Below are the code and all the weights of a small trained network. Each question names an input and a target symbol and asks about switching units off, where a switched-off unit gives its printed mean instead of its output.

import numpy as np


def w(rows, s, z=0):
    codes = np.array(rows[::2]) - 128.0
    scale = np.full(codes.shape[1], s)
    scale[-1] = z or s
    return codes * scale


def norm(h):
    return h / np.sqrt((h * h).mean(-1, keepdims=True) + 1e-5)


def f(y):
    return np.maximum(y, 0)


def softmax(a):
    e = np.exp(a - a.max(-1, keepdims=True))
    return e / e.sum(-1, keepdims=True)


def log_softmax(a):
    a = a - a.max(-1, keepdims=True)
    return a - np.log(np.exp(a).sum(-1, keepdims=True))


def net(x, mask):
    ids = ['βεηθλμξπστφψω'.index(c) for c in x.split()]
    T = len(ids)
    res = E[ids] + P[:T]
    q, k, v = (norm(res) @ M[0].T for M in (Q, K, V))
    z = softmax(np.where(np.tri(T) > 0, q @ k.T / 4**0.5, -1e9)) @ v
    res = res + np.where(mask[0], z, O[0][:, -1]) @ O[0][:, :-1]
    y = f(norm(res) @ A[0][:, :-1].T + A[0][:, -1])
    res = res + np.where(mask[1:17], y, B[0][:, -1]) @ B[0][:, :-1]
    return log_softmax(norm(res)[-1] @ U[:, :-1].T + U[:, -1])


Q, K, V, O, A, B = {}, {}, {}, {}, {}, {}
E = w([
[131,248,96],'β',
[115,119,133],'ε',
[108,112,130],'η',
[132,93,129],'θ',
[136,93,128],'λ',
[141,88,124],'μ',
[36,63,201],'ξ',
[57,127,121],'π',
[91,89,118],'σ',
[128,97,136],'τ',
[211,196,65],'φ',
[114,127,90],'ψ',
[91,94,119],'ω',
],0.017)
P = w([
[140,182,254],'0',
[114,124,131],'1',
[108,129,121],'2',
[106,131,112],'3',
[106,132,109],'4',
[103,133,108],'5',
[105,133,102],'6',
[103,134,104],'7',
[106,131,102],'8',
[106,133,102],'9',
[107,131,101],'10',
],0.007)
Q[0] = w([
[69,207,117],'head 1',
[188,11,192],'head 1',
[123,124,62],'head 1',
[29,224,88],'head 1',
],0.013)
K[0] = w([
[70,100,56],'head 1',
[154,137,238],'head 1',
[105,164,98],'head 1',
[78,91,6],'head 1',
],0.016)
V[0] = w([
[140,196,135],'head 1',
[1,190,138],'head 1',
[147,85,84],'head 1',
[26,101,126],'head 1',
],0.0086)
O[0] = w([
[109,192,44,108],'head 1',
[2,165,65,254],'head 1',
[208,51,100,109],'head 1',
[60,111,171,238],'head 1',
],0.006,0.0039)
A[0] = w([
[167,225,152,216],'neuron 1',
[168,137,25,47],'neuron 2',
[205,246,156,103],'neuron 3',
[102,84,114,58],'neuron 4',
[106,135,87,122],'neuron 5',
[115,99,129,62],'neuron 6',
[173,91,171,91],'neuron 7',
[126,192,165,1],'neuron 8',
[98,132,164,98],'neuron 9',
[135,200,96,98],'neuron 10',
[127,215,66,119],'neuron 11',
[101,159,161,65],'neuron 12',
[79,121,124,212],'neuron 13',
[135,105,68,154],'neuron 14',
[108,177,140,142],'neuron 15',
[163,153,175,106],'neuron 16',
],0.014,0.0062)
B[0] = w([
[89,34,50,192],'neuron 1',
[152,60,107,172],'neuron 2',
[91,245,187,181],'neuron 3',
[111,58,95,157],'neuron 4',
[112,158,108,177],'neuron 5',
[112,91,134,135],'neuron 6',
[89,180,130,143],'neuron 7',
[129,255,188,132],'neuron 8',
[105,114,109,157],'neuron 9',
[168,151,160,170],'neuron 10',
[182,140,169,204],'neuron 11',
[179,101,94,138],'neuron 12',
[193,127,129,255],'neuron 13',
[112,158,169,179],'neuron 14',
[157,118,129,167],'neuron 15',
[184,101,85,136],'neuron 16',
],0.0097,0.0085)
U = w([
[23,167,85,42],'β',
[81,194,124,205],'ε',
[86,116,93,80],'η',
[178,101,221,134],'θ',
[186,76,107,113],'λ',
[153,77,150,143],'μ',
[176,134,114,223],'ξ',
[101,145,6,2],'π',
[84,110,211,138],'σ',
[135,126,98,121],'τ',
[119,97,101,98],'φ',
[110,111,93,75],'ψ',
[78,151,191,165],'ω',
],0.021,0.0061)

Each question gives the input, a string of symbols that net reads in full, and the target symbol t.
The units are the heads (4 rows each of Q, K, V and O) and the neurons (one row each of A and B). Each row of codes is followed by its name. A weight is (code - 128) times the scale printed after its matrix; where a second scale follows, it is the last column's (O, A, B and U).
mask holds one flag per unit, heads first, then neurons. A switched-off unit (its flag False) gives its mean, the last column of its rows in O or B, instead of its output. The means were averaged over made-up inputs and are rounded, as every weight is.
A unit's drop is (log p(t) with every unit on - log p(t) with that unit switched off) / (log p(t) with every unit on - log p(t) with every unit switched off).
The circuit of an input: a set's keep is (log p(t) with only the set's units on - log p(t) with every unit switched off) / (log p(t) with every unit on - log p(t) with every unit switched off). Starting from the 12 units with the biggest drops (on a tie, the unit counted first), units are removed one at a time, each time the one whose removal leaves the highest keep (on an exact tie, the one counted first), for as long as the keep stays at least 0.8.
circuit, biggest first: the units of the circuit, biggest drop first
unit that matters most: the unit with the biggest drop
top k neurons: the k neurons with the biggest drops, biggest first
drop of u: that unit's drop, to one decimal
input ψ σ λ φ μ σ μ μ, target ε: circuit, biggest first : (head 1; neuron 1)
input θ μ β η φ σ λ φ ω π μ, target σ: top 3 neurons : (neuron 13; neuron 1; neuron 7)
input λ φ θ π τ, target ω: circuit, biggest first : (neuron 7; head 1; neuron 13)
input β φ ω ω ξ τ μ θ, target ξ: circuit, biggest first : (head 1; neuron 3; neuron 11; neuron 1)
input μ σ ε μ, target θ: circuit, biggest first : (head 1; neuron 7; neuron 13)
input λ σ μ η ξ ω θ λ μ β τ, target ω: circuit, biggest first : (head 1; neuron 7; neuron 13)
input μ φ μ ε η π μ β μ, target θ: circuit, biggest first : (neuron 1)
input μ π τ, target θ: top 4 neurons : (neuron 1; neuron 3; neuron 16; neuron 7)
input μ η η μ τ φ σ θ μ θ, target θ: circuit, biggest first : (head 1; neuron 7)
input η η φ π ξ η β σ β τ, target π: top 3 neurons : (neuron 3; neuron 13; neuron 11)
input η ξ β β μ θ, target π: top 2 neurons : (neuron 3; neuron 13)
input β σ ψ φ ψ θ φ ε λ, target ξ: circuit, biggest first : (head 1; neuron 11; neuron 1)
input β π ω ω τ, target ξ: top 2 neurons : (neuron 11; neuron 3)
input η φ θ, target π: unit that matters most : head 1
input β μ σ τ, target ξ: circuit, biggest first : (head 1; neuron 11; neuron 13)
input β ε θ θ μ, target ξ: circuit, biggest first : (head 1; neuron 11; neuron 1)
input μ σ ψ π ψ η ξ ψ η τ, target θ: top 4 neurons : (neuron 1; neuron 3; neuron 5; neuron 16)
input η ψ π λ, target π: top 3 neurons : (neuron 3; neuron 11; neuron 13)
input λ λ θ, target σ: top 3 neurons : (neuron 13; neuron 7; neuron 1)
input η β λ, target π: top 4 neurons : (neuron 3; neuron 11; neuron 13; neuron 2)
input θ φ σ ψ β π ε θ η θ, target σ: top 4 neurons : (neuron 13; neuron 1; neuron 7; neuron 11)
input β η λ σ μ θ, target ξ: top 2 neurons : (neuron 11; neuron 3)
input μ σ φ β ω μ θ, target θ: top 4 neurons : (neuron 1; neuron 3; neuron 5; neuron 16)
input β τ θ ω μ, target ξ: drop of neuron 5 : 0.1
